Here is a tiny trained network, its code and every weight. The questions are about switching its units off for an input and a class, where a switched-off unit gives its printed mean instead of its output.

import numpy as np


def w(rows, s, z=0):
    codes = np.array(rows[::2]) - 128.0
    scale = np.full(codes.shape[1], s)
    scale[-1] = z or s
    return codes * scale


def norm(h):
    return h / np.sqrt((h * h).mean(-1, keepdims=True) + 1e-5)


def f(y):
    return np.maximum(y, 0)


def log_softmax(a):
    a = a - a.max(-1, keepdims=True)
    return a - np.log(np.exp(a).sum(-1, keepdims=True))


def net(x, mask):
    res = np.array(x, float).reshape(1, 7) / 4 @ E
    u = 0
    for l in range(2):
        y = f(norm(res) @ A[l][:, :-1].T + A[l][:, -1])
        res = res + np.where(mask[u : u + 7], y, B[l][:, -1]) @ B[l][:, :-1]
        u += 7
    return log_softmax(norm(res)[-1] @ U[:, :-1].T + U[:, -1])


A, B = {}, {}
E = w([
[148,185,165,125],'x0',
[23,183,72,87],'x1',
[141,133,119,124],'x2',
[119,125,136,131],'x3',
[121,99,153,3],'x4',
[138,133,116,126],'x5',
[138,131,121,128],'x6',
],0.0026)
A[0] = w([
[146,188,125,176,61],'0.n1',
[120,152,132,117,64],'0.n2',
[147,255,227,122,58],'0.n3',
[113,77,94,139,53],'0.n4',
[43,117,149,124,130],'0.n5',
[80,148,86,71,149],'0.n6',
[131,123,124,90,6],'0.n7',
],0.0075,0.0022)
B[0] = w([
[40,93,161,158,180],'0.n1',
[115,118,60,191,138],'0.n2',
[151,24,30,65,210],'0.n3',
[109,2,84,34,154],'0.n4',
[166,165,90,129,207],'0.n5',
[147,181,119,159,253],'0.n6',
[107,120,152,64,141],'0.n7',
],0.0052,0.0039)
A[1] = w([
[74,181,134,147,248],'1.n1',
[167,92,61,118,238],'1.n2',
[137,158,185,21,168],'1.n3',
[237,53,253,132,139],'1.n4',
[73,76,85,165,223],'1.n5',
[106,167,108,114,65],'1.n6',
[141,152,191,51,178],'1.n7',
],0.0065,0.0018)
B[1] = w([
[174,158,126,140,194],'1.n1',
[77,86,164,78,253],'1.n2',
[151,113,177,205,199],'1.n3',
[99,213,45,91,225],'1.n4',
[170,117,191,122,234],'1.n5',
[125,88,82,68,164],'1.n6',
[121,121,175,253,177],'1.n7',
],0.0073,0.0044)
U = w([
[151,255,7,87,98],'0',
[133,16,146,37,2],'1',
[165,154,235,234,253],'2',
],0.0068,0.0005)

Each question gives the input, the list of numbers given to net, and the class t.
The units are the neurons (one row each of A and B). Each row of codes is followed by its name. A weight is (code - 128) times the scale printed after its matrix; where a second scale follows, it is the last column's (A, B and U).
mask holds one flag per neuron, layer by layer. A switched-off neuron (its flag False) gives its mean, the last column of its row in B, instead of its output. The means were averaged over made-up inputs and are rounded, as every weight is.
A unit's drop is (log p(t) with every unit on - log p(t) with that unit switched off) / (log p(t) with every unit on - log p(t) with every unit switched off).
The circuit of an input: a set's keep is (log p(t) with only the set's units on - log p(t) with every unit switched off) / (log p(t) with every unit on - log p(t) with every unit switched off). Starting from the 12 units with the biggest drops (on a tie, the unit counted first), units are removed one at a time, each time the one whose removal leaves the highest keep (on an exact tie, the one counted first), for as long as the keep stays at least 0.8.
circuit, biggest first: the units of the circuit, biggest drop first
unit that matters most: the unit with the biggest drop
k most important neurons: the k neurons with the biggest drops, biggest first
top k neurons in layer l: the k neurons of layer l with the biggest drops, biggest first
drop when u is switched off: that unit's drop, to one decimal
input [-3,-5,-5,4,-5,4,-1], class 0: top 2 neurons in layer 1 => [1.n4 1.n3]
input [8,-3,-4,-8,-8,-3,-2], class 1: unit that matters most => 0.n3
input [3,6,-5,-5,7,-5,3], class 2: 3 most important neurons => [1.n3 1.n7 1.n4]
input [8,-5,3,-2,-5,2,-4], class 1: 3 most important neurons => [0.n3 1.n2 0.n1]
input [2,3,-2,-4,5,-1,5], class 2: top 2 neurons in layer 1 => [1.n3 1.n4]
input [6,6,-3,6,7,0,3], class 2: 2 most important neurons => [1.n3 1.n7]
input [-2,5,-2,-3,8,8,-8], class 2: 3 most important neurons => [1.n3 0.n3 1.n7]
input [-3,-6,-2,-7,-5,-1,-2], class 0: circuit, biggest first => [1.n4 1.n3]
input [8,-6,-7,-7,0,-5,4], class 1: 4 most important neurons => [0.n3 1.n2 0.n6 1.n1]
input [-2,-4,2,6,3,-3,5], class 0: 2 most important neurons => [1.n4 0.n3]
input [-8,5,0,7,-4,1,4], class 1: top 2 neurons in layer 1 => [1.n4 1.n5]
input [-3,-3,-8,1,-1,-4,-8], class 0: circuit, biggest first => [1.n4 0.n3]
input [4,0,-1,-4,6,8,-7], class 2: 2 most important neurons => [1.n7 1.n3]
input [6,3,3,-7,3,6,-1], class 1: circuit, biggest first => [1.n4]
input [2,-5,2,-7,4,7,0], class 0: 2 most important neurons => [1.n4 1.n5]
input [7,-5,-4,-1,0,-5,4], class 1: 3 most important neurons => [0.n3 1.n2 0.n6]
input [-2,-5,4,2,5,-7,6], class 0: 2 most important neurons => [1.n4 1.n5]
input [7,3,-5,2,8,8,7], class 2: 2 most important neurons => [1.n3 1.n7]
input [0,-5,7,6,-2,-3,4], class 0: drop when 1.n4 is switched off => 0.8
input [4,-2,4,-3,-3,-7,8], class 1: drop when 0.n3 is switched off => 1.1
input [6,2,-1,-2,-1,7,6], class 1: drop when 0.n3 is switched off => 0.7
input [-1,0,1,8,5,-4,1], class 2: drop when 0.n6 is switched off => 0.0
input [-1,3,4,8,-5,-1,4], class 2: top neuron in layer 0 => [0.n1]
input [5,-6,6,6,3,-4,-7], class 0: top 2 neurons in layer 1 => [1.n4 1.n5]
